Below is a small trained network, with its code and all its weights. Each question gives an input and a target symbol and asks what happens when units are switched off, that is, made to give their printed mean instead of their output.

import numpy as np


def w(rows, s, z=0):
    codes = np.array(rows[::2]) - 128.0
    scale = np.full(codes.shape[1], s)
    scale[-1] = z or s
    return codes * scale


def norm(h):
    return h / np.sqrt((h * h).mean(-1, keepdims=True) + 1e-5)


def f(y):
    return np.maximum(y, 0)


def softmax(a):
    e = np.exp(a - a.max(-1, keepdims=True))
    return e / e.sum(-1, keepdims=True)


def log_softmax(a):
    a = a - a.max(-1, keepdims=True)
    return a - np.log(np.exp(a).sum(-1, keepdims=True))


def net(x, mask):
    ids = ['ΓΞΠΣΦαβηθψω'.index(c) for c in x.split()]
    T = len(ids)
    res = E[ids] + P[:T]
    r = norm(res)
    for j in range(2):
        rows = slice(3 * j, 3 * j + 3)
        q, k, v = (r @ M[0][rows].T for M in (Q, K, V))
        z = softmax(np.where(np.tri(T) > 0, q @ k.T / 3**0.5, -1e9)) @ v
        o = O[0][rows]
        res = res + np.where(mask[j], z, o[:, -1]) @ o[:, :-1]
    y = f(norm(res) @ A[0][:, :-1].T + A[0][:, -1])
    res = res + np.where(mask[2:6], y, B[0][:, -1]) @ B[0][:, :-1]
    return log_softmax(norm(res)[-1] @ U[:, :-1].T + U[:, -1])


Q, K, V, O, A, B = {}, {}, {}, {}, {}, {}
E = w([
[161,143,101,173,136,66,158,117],'Γ',
[133,144,121,147,104,156,133,29],'Ξ',
[152,40,132,149,127,153,119,175],'Π',
[80,63,125,179,110,154,131,137],'Σ',
[172,101,178,114,77,102,158,119],'Φ',
[166,125,65,83,108,132,190,104],'α',
[166,205,118,137,103,153,151,158],'β',
[252,99,110,133,163,87,65,88],'η',
[155,106,84,238,125,112,101,92],'θ',
[87,100,209,135,139,80,119,64],'ψ',
[158,161,191,88,74,94,70,78],'ω',
],0.02)
P = w([
[136,124,78,79,153,1,104,246],'0',
[183,107,119,105,183,97,96,173],'1',
[168,120,174,167,167,88,164,107],'2',
[162,101,178,188,162,144,148,102],'3',
[120,93,169,227,110,132,159,106],'4',
[146,98,169,214,105,164,146,108],'5',
[161,109,158,206,85,146,147,104],'6',
[169,99,170,183,87,170,122,85],'7',
[171,90,165,220,63,174,130,93],'8',
[180,72,143,224,72,133,125,87],'9',
],0.0077)
Q[0] = w([
[103,96,96,89,153,194,145,48],'h1',
[89,240,76,64,123,195,53,167],'h1',
[118,206,138,83,107,143,65,205],'h1',
[174,79,111,201,184,119,97,102],'h2',
[255,51,106,244,82,103,64,110],'h2',
[216,104,121,243,103,87,49,90],'h2',
],0.0086)
K[0] = w([
[125,122,105,92,139,198,187,54],'h1',
[97,109,109,173,238,100,93,142],'h1',
[133,91,97,154,195,30,61,170],'h1',
[124,134,86,77,10,119,162,158],'h2',
[173,160,149,127,1,127,161,98],'h2',
[204,152,159,112,74,236,120,67],'h2',
],0.0084)
V[0] = w([
[86,126,116,205,246,173,59,92],'h1',
[126,51,50,114,74,156,230,2],'h1',
[92,109,164,163,183,104,173,182],'h1',
[128,212,102,124,89,222,167,158],'h2',
[185,98,149,167,86,143,244,187],'h2',
[92,143,238,131,80,131,89,95],'h2',
],0.009)
O[0] = w([
[55,154,90,189,127,98,110,131,74],'h1',
[137,91,176,150,217,82,216,142,254],'h1',
[83,161,120,89,158,157,76,205,83],'h1',
[96,124,80,142,108,162,181,12,67],'h2',
[130,67,71,123,128,236,109,150,200],'h2',
[114,80,181,132,67,107,38,99,105],'h2',
],0.011,0.0071)
A[0] = w([
[126,229,73,145,25,149,176,223,255],'n1',
[125,50,34,89,73,94,254,132,223],'n2',
[127,30,106,43,52,161,61,74,232],'n3',
[118,172,97,40,76,50,85,111,108],'n4',
],0.0075,0.0057)
B[0] = w([
[80,220,212,111,120,254,102,32,210],'n1',
[203,172,243,129,202,183,126,74,254],'n2',
[91,186,246,177,70,123,170,104,232],'n3',
[106,175,208,133,94,30,186,139,146],'n4',
],0.0099,0.0064)
U = w([
[143,245,255,98,150,144,164,174,254],'Γ',
[158,110,141,220,133,119,132,87,231],'Ξ',
[159,96,123,97,97,202,116,237,57],'Π',
[35,105,141,91,144,176,128,211,124],'Σ',
[190,68,215,87,52,215,116,190,13],'Φ',
[201,135,106,87,168,171,251,168,108],'α',
[108,178,129,107,62,235,143,34,65],'β',
[227,160,96,112,123,84,76,206,67],'η',
[107,203,34,231,124,124,99,138,117],'θ',
[62,149,186,85,146,83,126,149,61],'ψ',
[125,118,194,134,13,60,97,108,79],'ω',
],0.0083,0.0071)

Each question gives the input, a string of symbols that net reads in full, and the target symbol t.
The units are the heads (3 rows each of Q, K, V and O) and the neurons (one row each of A and B). Each row of codes is followed by its name. A weight is (code - 128) times the scale printed after its matrix; where a second scale follows, it is the last column's (O, A, B and U).
mask holds one flag per unit, heads first, then neurons. A switched-off unit (its flag False) gives its mean, the last column of its rows in O or B, instead of its output. The means were averaged over made-up inputs and are rounded, as every weight is.
A unit's drop is (log p(t) with every unit on - log p(t) with that unit switched off) / (log p(t) with every unit on - log p(t) with every unit switched off).
The circuit of an input: a set's keep is (log p(t) with only the set's units on - log p(t) with every unit switched off) / (log p(t) with every unit on - log p(t) with every unit switched off). Starting from all 6 units, units are removed one at a time, each time the one whose removal leaves the highest keep (on an exact tie, the one counted first), for as long as the keep stays at least 0.8.
units of the circuit, in order: the units of the circuit, biggest drop first
top k neurons: the k neurons with the biggest drops, biggest first
which heads matter: for each layer, one digit per head in row order, 1 if its drop is at least 0.15 and else 0, layers parted by /
drop of u: that unit's drop, to one decimal
input θ η η Φ θ, target Φ: units of the circuit, in order : h2, h1
input θ β η Ξ θ ω, target ω: top 2 neurons : n2, n1
input Ξ η ω Π η, target ω: units of the circuit, in order : h2, n2
input α η Π, target α: units of the circuit, in order : h2
input ω Σ β, target β: which heads matter : 10
input η η ψ θ Γ α η η θ, target α: which heads matter : 11
input η α θ η Γ θ Σ, target α: top 2 neurons : n3, n1
input η ω θ β Σ θ, target β: units of the circuit, in order : h1, h2
input θ θ ψ Γ Γ ψ Σ, target Σ: units of the circuit, in order : h1, h2, n2
input θ Φ θ, target Φ: units of the circuit, in order : h1, h2
input Π η θ Γ θ ω ψ, target ω: units of the circuit, in order : h2, h1
input Φ θ Γ η Σ θ Π ω Π, target ω: which heads matter : 01
input Π η θ θ η η, target η: drop of n1 : 0.1
input Γ η θ α Ξ ω, target ω: drop of n1 : 0.1
input η η Φ Σ, target Φ: units of the circuit, in order : h2
input Φ Γ Σ, target Φ: drop of h2 : 0.4
input Σ θ ψ Γ θ θ ω Σ Σ, target ω: drop of h2 : 0.8
